Below is a small trained network, with its code and all its weights. Each question gives an input and a class and asks what happens when units are switched off, that is, made to give their printed mean instead of their output.

import numpy as np


def w(rows, s, z=0):
    codes = np.array(rows[::2]) - 128.0
    scale = np.full(codes.shape[1], s)
    scale[-1] = z or s
    return codes * scale


def norm(h):
    return h / np.sqrt((h * h).mean(-1, keepdims=True) + 1e-5)


def f(y):
    return y / 2 * (1 + np.tanh(0.7978845608 * (y + 0.044715 * y**3)))


def log_softmax(a):
    a = a - a.max(-1, keepdims=True)
    return a - np.log(np.exp(a).sum(-1, keepdims=True))


def net(x, mask):
    res = np.array(x, float).reshape(1, 8) / 4 @ E
    u = 0
    for l in range(3):
        y = f(norm(res) @ A[l][:, :-1].T + A[l][:, -1])
        res = res + np.where(mask[u : u + 3], y, B[l][:, -1]) @ B[l][:, :-1]
        u += 3
    return log_softmax(norm(res)[-1] @ U[:, :-1].T + U[:, -1])


A, B = {}, {}
E = w([
[127,116,137,111,139,122,136,136,122,112,123],'x0',
[130,118,122,129,127,127,134,141,131,136,132],'x1',
[112,129,98,121,151,136,114,126,123,133,141],'x2',
[147,211,167,69,168,154,201,144,200,145,203],'x3',
[128,108,140,124,131,119,134,130,134,146,124],'x4',
[40,133,76,199,152,3,92,179,148,63,132],'x5',
[190,131,167,165,170,118,66,209,88,139,141],'x6',
[124,117,99,117,145,141,114,134,130,129,142],'x7',
],0.0046)
A[0] = w([
[168,174,190,161,175,128,95,255,121,158,156,128],'0.n0',
[59,238,168,128,148,23,157,201,229,121,251,2],'0.n1',
[169,220,171,105,184,144,172,164,194,125,233,97],'0.n2',
],0.0043,0.0041)
B[0] = w([
[82,127,216,152,64,117,68,113,119,207,152,228],'0.n0',
[221,42,37,167,208,222,146,80,45,65,2,242],'0.n1',
[178,183,119,47,54,178,97,125,154,210,184,255],'0.n2',
],0.0054,0.0033)
A[1] = w([
[6,139,113,191,108,2,83,161,148,94,121,29],'1.n0',
[244,155,191,190,217,127,35,251,65,161,128,252],'1.n1',
[141,79,174,143,108,169,118,80,65,171,58,200],'1.n2',
],0.005,0.0024)
B[1] = w([
[59,79,180,205,9,13,123,94,184,114,199,194],'1.n0',
[86,157,201,142,204,188,103,252,3,190,67,254],'1.n1',
[191,184,45,159,211,154,128,132,142,85,84,219],'1.n2',
],0.0051,0.0068)
A[2] = w([
[121,188,225,41,105,151,167,141,192,220,253,108],'2.n0',
[205,114,22,172,131,98,162,62,190,38,140,199],'2.n1',
[214,125,23,58,118,172,212,58,243,85,165,3],'2.n2',
],0.0051,0.0015)
B[2] = w([
[115,205,131,117,2,55,108,142,182,112,233,224],'2.n0',
[111,25,82,66,153,156,199,45,206,132,94,225],'2.n1',
[154,147,94,111,232,72,195,125,115,21,123,254],'2.n2',
],0.0068,0.0051)
U = w([
[167,18,8,43,242,196,232,15,184,35,30,207],'0',
[223,180,125,178,226,235,48,221,11,196,35,245],'1',
[18,10,55,197,16,8,158,21,231,80,105,91],'2',
[18,30,243,253,113,21,36,232,59,144,167,61],'3',
[199,244,59,16,87,51,228,66,237,41,240,97],'4',
[192,230,243,44,22,192,26,206,140,252,255,3],'5',
],0.0075,0.0042)

Each question gives the input, the list of numbers given to net, and the class t.
The units are the neurons (one row each of A and B). Each row of codes is followed by its name. A weight is (code - 128) times the scale printed after its matrix; where a second scale follows, it is the last column's (A, B and U).
mask holds one flag per neuron, layer by layer. A switched-off neuron (its flag False) gives its mean, the last column of its row in B, instead of its output. The means were averaged over made-up inputs and are rounded, as every weight is.
A unit's drop is (log p(t) with every unit on - log p(t) with that unit switched off) / (log p(t) with every unit on - log p(t) with every unit switched off).
most important unit: the unit with the biggest drop
top k neurons: the k neurons with the biggest drops, biggest first
drop of u: that unit's drop, to one decimal
input [-3,-6,-6,-6,-3,-5,0,5], class 0: top 3 neurons => 1.n1; 1.n2; 0.n0
input [-1,8,2,1,-3,-2,-1,5], class 4: most important unit => 1.n1
input [8,5,-7,1,-1,-8,8,7], class 5: top 3 neurons => 0.n1; 0.n0; 2.n2
input [-5,-4,2,1,3,-7,8,6], class 5: top 2 neurons => 0.n1; 0.n0
input [-6,-8,7,4,-7,7,1,7], class 1: top 2 neurons => 0.n1; 2.n2
input [-1,-1,-5,3,0,-3,-7,7], class 4: top 3 neurons => 0.n1; 2.n0; 1.n1
input [0,0,-3,1,0,-6,-6,-5], class 4: top 2 neurons => 0.n1; 2.n0
input [-6,7,-2,3,-1,-6,0,-5], class 4: top 2 neurons => 1.n1; 0.n0
input [-8,2,2,3,-4,1,-5,-6], class 0: drop of 0.n1 => 0.7
input [5,4,-6,3,1,-7,4,2], class 5: drop of 0.n1 => 0.1
input [-8,-4,-3,2,7,7,-5,-2], class 0: drop of 1.n2 => 0.0
